Below is a small trained network, with its code and all its weights. Each question gives an input and a target symbol and asks what happens when units are switched off, that is, made to give their printed mean instead of their output.

import numpy as np


def w(rows, s, z=0):
    codes = np.array(rows[::2]) - 128.0
    scale = np.full(codes.shape[1], s)
    scale[-1] = z or s
    return codes * scale


def norm(h):
    return h / np.sqrt((h * h).mean(-1, keepdims=True) + 1e-5)


def f(y):
    return y / 2 * (1 + np.tanh(0.7978845608 * (y + 0.044715 * y**3)))


def softmax(a):
    e = np.exp(a - a.max(-1, keepdims=True))
    return e / e.sum(-1, keepdims=True)


def log_softmax(a):
    a = a - a.max(-1, keepdims=True)
    return a - np.log(np.exp(a).sum(-1, keepdims=True))


def net(x, mask):
    ids = ['ΠΦΨαβε'.index(c) for c in x.split()]
    T = len(ids)
    res = E[ids] + P[:T]
    q, k, v = (norm(res) @ M[0].T for M in (Q, K, V))
    z = softmax(np.where(np.tri(T) > 0, q @ k.T / 4**0.5, -1e9)) @ v
    res = res + np.where(mask[0], z, O[0][:, -1]) @ O[0][:, :-1]
    y = f(norm(res) @ A[0][:, :-1].T + A[0][:, -1])
    res = res + np.where(mask[1:17], y, B[0][:, -1]) @ B[0][:, :-1]
    return log_softmax(norm(res)[-1] @ U[:, :-1].T + U[:, -1])


Q, K, V, O, A, B = {}, {}, {}, {}, {}, {}
E = w([
[61,162,170,48,105],'Π',
[102,252,143,218,145],'Φ',
[182,206,112,47,122],'Ψ',
[124,163,150,176,101],'α',
[47,47,18,114,161],'β',
[67,215,146,170,243],'ε',
],0.019)
P = w([
[155,126,150,254,66],'0',
[168,123,129,166,73],'1',
[167,133,121,110,90],'2',
[156,141,104,122,104],'3',
[136,148,98,122,127],'4',
[135,158,91,132,137],'5',
[122,149,84,141,157],'6',
[110,149,76,129,152],'7',
[105,160,67,109,144],'8',
[147,138,72,151,154],'9',
[143,138,35,128,172],'10',
[122,141,12,93,158],'11',
[134,131,34,138,145],'12',
[133,122,32,149,126],'13',
],0.0083)
Q[0] = w([
[117,182,196,144,156],'h1',
[48,154,86,164,154],'h1',
[191,51,59,176,72],'h1',
[111,173,144,255,171],'h1',
],0.0099)
K[0] = w([
[144,173,113,217,158],'h1',
[67,131,153,45,30],'h1',
[149,94,143,177,1],'h1',
[42,182,182,104,39],'h1',
],0.0099)
V[0] = w([
[146,78,172,193,86],'h1',
[255,150,91,114,50],'h1',
[62,171,213,85,47],'h1',
[46,150,223,45,171],'h1',
],0.0082)
O[0] = w([
[55,64,60,91,98,45],'h1',
[15,217,251,216,65,52],'h1',
[16,49,16,249,40,244],'h1',
[255,104,36,193,127,253],'h1',
],0.008,0.0065)
A[0] = w([
[171,178,122,142,91,26],'n1',
[164,5,66,239,132,61],'n2',
[62,68,129,171,94,127],'n3',
[62,54,194,59,139,89],'n4',
[222,166,157,126,154,187],'n5',
[86,94,126,184,75,155],'n6',
[73,155,24,55,151,110],'n7',
[172,122,180,39,163,36],'n8',
[129,117,199,114,191,199],'n9',
[151,105,229,164,230,175],'n10',
[79,131,203,96,163,10],'n11',
[96,240,160,101,88,76],'n12',
[196,99,53,187,137,191],'n13',
[133,68,114,157,98,1],'n14',
[155,72,69,192,169,148],'n15',
[120,168,170,82,90,23],'n16',
],0.011,0.0058)
B[0] = w([
[62,147,149,68,43,126],'n1',
[73,118,29,155,135,226],'n2',
[181,58,85,33,131,157],'n3',
[143,126,191,78,195,132],'n4',
[178,122,222,158,119,185],'n5',
[170,171,156,58,108,173],'n6',
[89,63,174,145,79,189],'n7',
[203,122,171,149,167,159],'n8',
[145,185,173,129,190,140],'n9',
[133,204,116,59,218,131],'n10',
[143,144,65,128,157,124],'n11',
[64,89,125,156,114,157],'n12',
[41,136,85,137,48,251],'n13',
[140,200,56,171,126,126],'n14',
[58,90,91,125,197,217],'n15',
[9,147,113,119,108,131],'n16',
],0.011)
U = w([
[151,88,48,185,133,254],'Π',
[102,234,197,170,106,127],'Φ',
[198,138,155,109,138,76],'Ψ',
[110,153,170,81,61,78],'α',
[84,58,155,68,191,4],'β',
[149,219,161,94,253,125],'ε',
],0.013,0.0042)

Each question gives the input, a string of symbols that net reads in full, and the target symbol t.
The units are the heads (4 rows each of Q, K, V and O) and the neurons (one row each of A and B). Each row of codes is followed by its name. A weight is (code - 128) times the scale printed after its matrix; where a second scale follows, it is the last column's (O, A, B and U).
mask holds one flag per unit, heads first, then neurons. A switched-off unit (its flag False) gives its mean, the last column of its rows in O or B, instead of its output. The means were averaged over made-up inputs and are rounded, as every weight is.
A unit's drop is (log p(t) with every unit on - log p(t) with that unit switched off) / (log p(t) with every unit on - log p(t) with every unit switched off).
The circuit of an input: a set's keep is (log p(t) with only the set's units on - log p(t) with every unit switched off) / (log p(t) with every unit on - log p(t) with every unit switched off). Starting from the 12 units with the biggest drops (on a tie, the unit counted first), units are removed one at a time, each time the one whose removal leaves the highest keep (on an exact tie, the one counted first), for as long as the keep stays at least 0.8.
units of the circuit, in order: the units of the circuit, biggest drop first
k most important neurons: the k neurons with the biggest drops, biggest first
drop of u: that unit's drop, to one decimal
input Π Ψ Ψ Φ Π, target Φ: units of the circuit, in order : (h1)
input Φ Π Π, target β: units of the circuit, in order : (h1 n13)
input Π Π β Φ Φ ε Ψ Φ Ψ Φ β Π, target ε: 3 most important neurons : (n13 n9 n8)
input Π Ψ β α ε Ψ α Π Π Ψ α Π Π, target α: 3 most important neurons : (n15 n7 n2)
input ε Φ Φ α ε Φ, target Φ: units of the circuit, in order : (h1 n2)
input α Φ ε Ψ Ψ Φ ε Ψ Φ β α Ψ ε, target ε: units of the circuit, in order : (h1 n10)
input Ψ Ψ Ψ α Π ε Ψ α Π β Ψ Ψ Π, target Φ: units of the circuit, in order : (h1 n3)
input β Π Π β Φ Φ Π Φ Φ Ψ Π Φ Π, target β: 2 most important neurons : (n13 n12)
input α Π Φ α α Π, target α: 3 most important neurons : (n15 n2 n6)
input Φ Π Φ ε Ψ Π ε Ψ ε ε Π, target Ψ: drop of h1 : 0.9
input α β ε Φ α Ψ α β Ψ, target ε: drop of n2 : 0.0
input Π β Π, target ε: drop of h1 : 1.2
input Ψ ε Ψ Ψ ε Φ Π Φ ε ε Ψ, target Ψ: drop of h1 : 1.0
input ε Φ β, target β: most important neuron : (n7)
